Below are the code and all the weights of a small trained network. Each question names an input and a class and asks about switching units off, where a switched-off unit gives its printed mean instead of its output.

import numpy as np


def w(rows, s, z=0):
    codes = np.array(rows[::2]) - 128.0
    scale = np.full(codes.shape[1], s)
    scale[-1] = z or s
    return codes * scale


def f(y):
    return np.maximum(y, 0)


def log_softmax(a):
    a = a - a.max(-1, keepdims=True)
    return a - np.log(np.exp(a).sum(-1, keepdims=True))


def net(x, mask):
    res = np.array(x, float).reshape(1, 4) / 4 @ E
    y = f(res @ A[0][:, :-1].T + A[0][:, -1])
    res = res + np.where(mask, y, B[0][:, -1]) @ B[0][:, :-1]
    return log_softmax(res[-1] @ U[:, :-1].T + U[:, -1])


A, B = {}, {}
E = w([
[6,90,166,109,50,49,208,154],'x0',
[62,53,131,219,182,146,2,66],'x1',
[132,27,103,247,136,144,215,239],'x2',
[213,51,4,105,95,46,83,77],'x3',
],0.009)
A[0] = w([
[138,160,129,42,157,149,157,75,50],'N0',
[66,97,161,246,134,110,2,108,121],'N1',
[148,185,165,71,48,141,78,66,5],'N2',
[201,115,71,111,116,56,119,103,120],'N3',
[215,154,131,70,123,146,247,186,172],'N4',
[81,149,114,83,142,123,83,54,37],'N5',
[145,178,185,46,118,132,46,80,73],'N6',
[167,71,64,87,62,50,147,77,112],'N7',
[234,121,126,153,173,162,60,171,143],'N8',
[172,101,74,197,151,187,175,192,63],'N9',
[81,175,194,105,197,187,118,157,18],'N10',
[205,87,64,164,37,130,109,65,177],'N11',
[63,80,162,183,91,65,133,138,214],'N12',
[180,94,91,103,129,50,73,91,19],'N13',
[142,181,131,8,99,12,175,105,199],'N14',
[87,194,167,154,166,158,121,221,182],'N15',
[233,175,103,136,123,229,100,137,209],'N16',
[101,75,144,114,73,31,163,92,214],'N17',
[112,153,205,129,133,246,154,110,61],'N18',
[138,151,80,210,89,169,165,160,123],'N19',
],0.0089,0.0019)
B[0] = w([
[108,144,68,201,91,117,157,154,176],'N0',
[134,108,123,125,2,218,100,83,247],'N1',
[63,170,109,197,155,143,133,212,193],'N2',
[143,86,145,152,109,94,188,97,193],'N3',
[103,128,118,144,24,225,71,75,224],'N4',
[102,129,42,153,134,117,94,154,184],'N5',
[58,134,102,158,162,167,136,147,209],'N6',
[136,74,118,122,135,96,172,116,201],'N7',
[62,123,167,35,178,152,163,134,209],'N8',
[53,143,16,159,196,167,91,159,206],'N9',
[166,96,168,177,74,42,185,156,195],'N10',
[160,118,122,151,119,79,210,34,202],'N11',
[61,176,68,60,139,158,132,152,203],'N12',
[128,64,127,168,136,122,193,142,193],'N13',
[98,110,113,135,123,171,93,107,224],'N14',
[131,105,215,154,126,62,159,89,205],'N15',
[45,59,186,102,170,181,132,57,213],'N16',
[107,101,217,118,234,175,125,106,193],'N17',
[186,89,131,192,138,80,194,94,197],'N18',
[97,207,84,224,165,121,110,63,178],'N19',
],0.0073,0.014)
U = w([
[98,149,1,207,145,115,119,176,61],'0',
[170,67,161,166,102,70,194,100,85],'1',
[133,104,110,98,35,195,107,98,146],'2',
[77,84,172,31,156,168,159,123,158],'3',
[136,135,116,109,126,99,116,86,254],'4',
[217,137,115,90,152,94,86,244,49],'5',
],0.0091,0.0032)

Each question gives the input, the list of numbers given to net, and the class t.
The units are the neurons (one row each of A and B). Each row of codes is followed by its name. A weight is (code - 128) times the scale printed after its matrix; where a second scale follows, it is the last column's (A, B and U).
mask holds one flag per neuron, in row order. A switched-off neuron (its flag False) gives its mean, the last column of its row in B, instead of its output. The means were averaged over made-up inputs and are rounded, as every weight is.
A unit's drop is (log p(t) with every unit on - log p(t) with that unit switched off) / (log p(t) with every unit on - log p(t) with every unit switched off).
The circuit of an input: a set's keep is (log p(t) with only the set's units on - log p(t) with every unit switched off) / (log p(t) with every unit on - log p(t) with every unit switched off). Starting from the 12 units with the biggest drops (on a tie, the unit counted first), units are removed one at a time, each time the one whose removal leaves the highest keep (on an exact tie, the one counted first), for as long as the keep stays at least 0.8.
circuit, biggest first: the units of the circuit, biggest drop first
most important unit: the unit with the biggest drop
k most important neurons: the k neurons with the biggest drops, biggest first
drop when u is switched off: that unit's drop, to one decimal
input [-3,-6,-7,3], class 0: most important unit	N2
input [2,-6,-5,-6], class 1: circuit, biggest first	(N10, N18)
input [-5,-1,-2,4], class 3: circuit, biggest first	(N8, N16)
input [4,-6,-1,2], class 2: 2 most important neurons	(N4, N8)
input [1,4,6,-7], class 1: 3 most important neurons	(N15, N10, N18)
input [2,-6,5,1], class 2: 2 most important neurons	(N4, N2)
input [2,-2,8,-8], class 0: 2 most important neurons	(N9, N19)
input [0,-8,-8,6], class 0: 4 most important neurons	(N2, N0, N1, N6)
input [4,-8,7,-1], class 2: 2 most important neurons	(N4, N2)
input [5,7,-8,8], class 0: 3 most important neurons	(N5, N2, N6)
input [-1,2,4,-5], class 1: 2 most important neurons	(N15, N2)
input [7,7,1,0], class 2: 3 most important neurons	(N1, N8, N16)
input [-6,-7,3,-5], class 2: 2 most important neurons	(N4, N17)
input [1,6,-7,1], class 0: 2 most important neurons	(N5, N2)
input [-7,2,-4,-4], class 3: circuit, biggest first	(N16)
input [4,6,2,6], class 1: 2 most important neurons	(N4, N11)
input [-5,0,0,-3], class 3: 3 most important neurons	(N16, N8, N11)
input [-5,7,-8,4], class 0: drop when N5 is switched off	0.8
input [3,-5,7,1], class 0: drop when N9 is switched off	0.4
input [-8,1,2,2], class 3: drop when N6 is switched off	0.0
input [8,-4,1,4], class 3: circuit, biggest first	(N17)
